Here is a tiny trained network, its code and every weight. The questions are about switching its units off for an input and a target symbol, where a switched-off unit gives its printed mean instead of its output.

import numpy as np


def w(rows, s, z=0):
    codes = np.array(rows[::2]) - 128.0
    scale = np.full(codes.shape[1], s)
    scale[-1] = z or s
    return codes * scale


def norm(h):
    return h / np.sqrt((h * h).mean(-1, keepdims=True) + 1e-5)


def f(y):
    return np.maximum(y, 0)


def softmax(a):
    e = np.exp(a - a.max(-1, keepdims=True))
    return e / e.sum(-1, keepdims=True)


def log_softmax(a):
    a = a - a.max(-1, keepdims=True)
    return a - np.log(np.exp(a).sum(-1, keepdims=True))


def net(x, mask):
    ids = ['ΔΠΣΩαβγζημτψ'.index(c) for c in x.split()]
    T = len(ids)
    res = E[ids] + P[:T]
    u = 0
    for l in range(3):
        q, k, v = (norm(res) @ M[l].T for M in (Q, K, V))
        z = softmax(np.where(np.tri(T) > 0, q @ k.T / 3**0.5, -1e9)) @ v
        res = res + np.where(mask[u], z, O[l][:, -1]) @ O[l][:, :-1]
        u += 1
        y = f(norm(res) @ A[l][:, :-1].T + A[l][:, -1])
        res = res + np.where(mask[u : u + 4], y, B[l][:, -1]) @ B[l][:, :-1]
        u += 4
    return log_softmax(norm(res)[-1] @ U[:, :-1].T + U[:, -1])


Q, K, V, O, A, B = {}, {}, {}, {}, {}, {}
E = w([
[155,116,163,88,69,91],'Δ',
[139,142,143,77,59,78],'Π',
[189,126,192,138,30,141],'Σ',
[189,135,174,116,24,132],'Ω',
[31,130,184,126,91,44],'α',
[147,82,173,121,159,114],'β',
[154,99,157,137,145,136],'γ',
[67,148,111,218,206,154],'ζ',
[65,173,115,20,172,80],'η',
[62,150,100,158,141,193],'μ',
[93,120,131,1,157,126],'τ',
[117,115,110,121,248,60],'ψ',
],0.016)
P = w([
[101,179,219,220,131,89],'0',
[50,11,158,167,50,124],'1',
[80,221,232,153,124,115],'2',
[98,21,120,139,47,129],'3',
[98,205,197,132,124,141],'4',
[114,34,98,111,61,120],'5',
[106,191,161,131,119,161],'6',
[154,56,64,144,70,119],'7',
[124,166,138,129,129,192],'8',
[211,38,61,147,109,179],'9',
[138,156,143,159,122,153],'10',
[157,65,22,106,45,86],'11',
],0.012)
Q[0] = w([
[113,232,253,52,127,241],'0.h0',
[171,195,222,135,112,137],'0.h0',
[151,20,21,72,139,187],'0.h0',
],0.0081)
K[0] = w([
[209,182,9,61,212,141],'0.h0',
[147,126,89,119,151,232],'0.h0',
[87,165,150,196,12,2],'0.h0',
],0.007)
V[0] = w([
[44,185,124,210,13,218],'0.h0',
[153,3,219,172,198,248],'0.h0',
[135,176,28,99,157,160],'0.h0',
],0.0056)
O[0] = w([
[173,172,68,149,155,192,186],'0.h0',
[111,120,145,144,126,191,100],'0.h0',
[93,254,225,109,147,124,2],'0.h0',
],0.011,0.0049)
A[0] = w([
[56,136,60,95,98,78,252],'0.n0',
[99,7,98,118,37,145,179],'0.n1',
[152,133,114,142,244,99,150],'0.n2',
[255,179,142,66,90,170,149],'0.n3',
],0.0072,0.0043)
B[0] = w([
[240,63,159,201,163,175,207],'0.n0',
[118,25,80,155,170,195,254],'0.n1',
[78,118,2,61,96,42,145],'0.n2',
[121,154,163,239,88,89,170],'0.n3',
],0.0091,0.01)
Q[1] = w([
[10,131,91,254,151,83],'1.h0',
[133,87,92,147,137,84],'1.h0',
[145,147,148,19,142,135],'1.h0',
],0.0053)
K[1] = w([
[60,104,69,153,97,142],'1.h0',
[82,68,158,115,76,7],'1.h0',
[114,72,134,106,140,87],'1.h0',
],0.011)
V[1] = w([
[91,135,105,106,59,138],'1.h0',
[137,114,92,207,170,132],'1.h0',
[142,170,127,98,254,161],'1.h0',
],0.0083)
O[1] = w([
[147,116,52,219,176,79,77],'1.h0',
[80,247,103,126,138,162,253],'1.h0',
[151,146,108,108,94,160,31],'1.h0',
],0.012,0.0048)
A[1] = w([
[142,167,97,164,72,144,4],'1.n0',
[209,57,49,52,154,172,240],'1.n1',
[8,89,19,119,229,49,8],'1.n2',
[134,34,176,254,152,135,125],'1.n3',
],0.0066,0.0033)
B[1] = w([
[146,73,78,195,157,147,135],'1.n0',
[118,131,79,116,106,90,254],'1.n1',
[9,49,234,125,48,128,157],'1.n2',
[211,100,138,125,127,101,252],'1.n3',
],0.013,0.0082)
Q[2] = w([
[104,128,104,1,136,154],'2.h0',
[129,42,22,244,191,42],'2.h0',
[246,178,38,76,118,115],'2.h0',
],0.006)
K[2] = w([
[169,102,93,153,130,62],'2.h0',
[232,197,162,254,171,154],'2.h0',
[127,140,202,156,196,117],'2.h0',
],0.009)
V[2] = w([
[254,112,164,46,93,244],'2.h0',
[72,213,150,186,84,132],'2.h0',
[61,66,95,113,14,109],'2.h0',
],0.0071)
O[2] = w([
[255,166,177,67,130,169,252],'2.h0',
[177,41,135,132,170,157,27],'2.h0',
[92,112,107,159,22,111,153],'2.h0',
],0.0084,0.0022)
A[2] = w([
[196,109,182,158,131,195,2],'2.n0',
[199,126,220,76,97,148,139],'2.n1',
[44,2,112,99,167,168,59],'2.n2',
[201,85,174,202,65,189,114],'2.n3',
],0.0082,0.0041)
B[2] = w([
[76,133,247,101,113,140,158],'2.n0',
[119,143,111,140,92,148,181],'2.n1',
[163,70,139,143,104,157,206],'2.n2',
[86,112,103,89,199,123,255],'2.n3',
],0.016,0.0079)
U = w([
[188,97,77,125,133,115,223],'Δ',
[216,137,191,122,149,117,101],'Π',
[160,113,180,155,137,155,52],'Σ',
[155,108,177,189,149,123,51],'Ω',
[119,105,172,134,173,100,78],'α',
[138,28,149,141,67,215,125],'β',
[105,98,196,60,169,218,43],'γ',
[72,127,117,165,130,151,124],'ζ',
[120,158,138,102,99,76,253],'η',
[156,181,111,158,134,181,230],'μ',
[163,139,167,109,6,200,131],'τ',
[36,75,148,118,52,110,32],'ψ',
],0.012,0.0047)

Each question gives the input, a string of symbols that net reads in full, and the target symbol t.
The units are the heads (3 rows each of Q, K, V and O) and the neurons (one row each of A and B). Each row of codes is followed by its name. A weight is (code - 128) times the scale printed after its matrix; where a second scale follows, it is the last column's (O, A, B and U).
mask holds one flag per unit, layer by layer, with each layer's heads first. A switched-off unit (its flag False) gives its mean, the last column of its rows in O or B, instead of its output. The means were averaged over made-up inputs and are rounded, as every weight is.
A unit's drop is (log p(t) with every unit on - log p(t) with that unit switched off) / (log p(t) with every unit on - log p(t) with every unit switched off).
The circuit of an input: a set's keep is (log p(t) with only the set's units on - log p(t) with every unit switched off) / (log p(t) with every unit on - log p(t) with every unit switched off). Starting from the 12 units with the biggest drops (on a tie, the unit counted first), units are removed one at a time, each time the one whose removal leaves the highest keep (on an exact tie, the one counted first), for as long as the keep stays at least 0.8.
units of the circuit, in order: the units of the circuit, biggest drop first
top k neurons: the k neurons with the biggest drops, biggest first
top k neurons in layer l: the k neurons of layer l with the biggest drops, biggest first
input ψ η Π γ γ β ζ Π Π, target ζ: units of the circuit, in order	0.h0, 0.n3, 2.n3, 2.n2
input Π η β, target η: units of the circuit, in order	0.n1, 0.n0, 2.n2
input Ω Π Σ Π β η α, target η: top neuron	0.n1
input γ γ Π τ Π, target τ: top 3 neurons in layer 0	0.n1, 0.n0, 0.n2
input η Π Ω ζ γ Π Ω, target γ: top 3 neurons	1.n1, 2.n3, 2.n0
input Π β γ α τ Δ α ψ ψ ζ Δ, target ψ: units of the circuit, in order	0.h0, 2.h0
input γ Π Π Δ ψ Π ψ α Ω ψ γ, target ψ: units of the circuit, in order	0.h0, 2.h0, 0.n0
input Π γ ζ η Δ Π η, target η: units of the circuit, in order	0.n1, 0.h0
input τ Δ β, target τ: units of the circuit, in order	0.n1, 2.n1, 1.h0
input Δ γ Δ η Π, target η: top 2 neurons	0.n1, 2.n2
input γ Π γ η Δ Π ψ Π Ω, target ψ: units of the circuit, in order	0.h0, 2.h0, 2.n3
input Ω β ψ γ Δ Π Π γ η ψ γ, target ψ: top 3 neurons	0.n0, 0.n2, 0.n1
input Δ Π Σ η γ η γ, target η: units of the circuit, in order	0.h0, 0.n1, 0.n0
input Π ζ ψ β η ψ Π, target ψ: top neuron	0.n2
input Π Σ ζ Ω γ Ω ψ, target ψ: top 2 neurons	1.n2, 0.n2
input Π β Π Π Π τ Δ, target τ: units of the circuit, in order	0.h0, 2.n1
input β β Π η Δ, target η: units of the circuit, in order	0.h0, 0.n1
input Σ α τ ψ η τ Δ, target τ: top 3 neurons	2.n1, 0.n0, 0.n1
input η Δ Π η Π ζ γ γ τ Π β, target τ: top 2 neurons	0.n0, 0.n1
input Π Ω Π Π γ Π Π, target γ: top neuron	2.n0
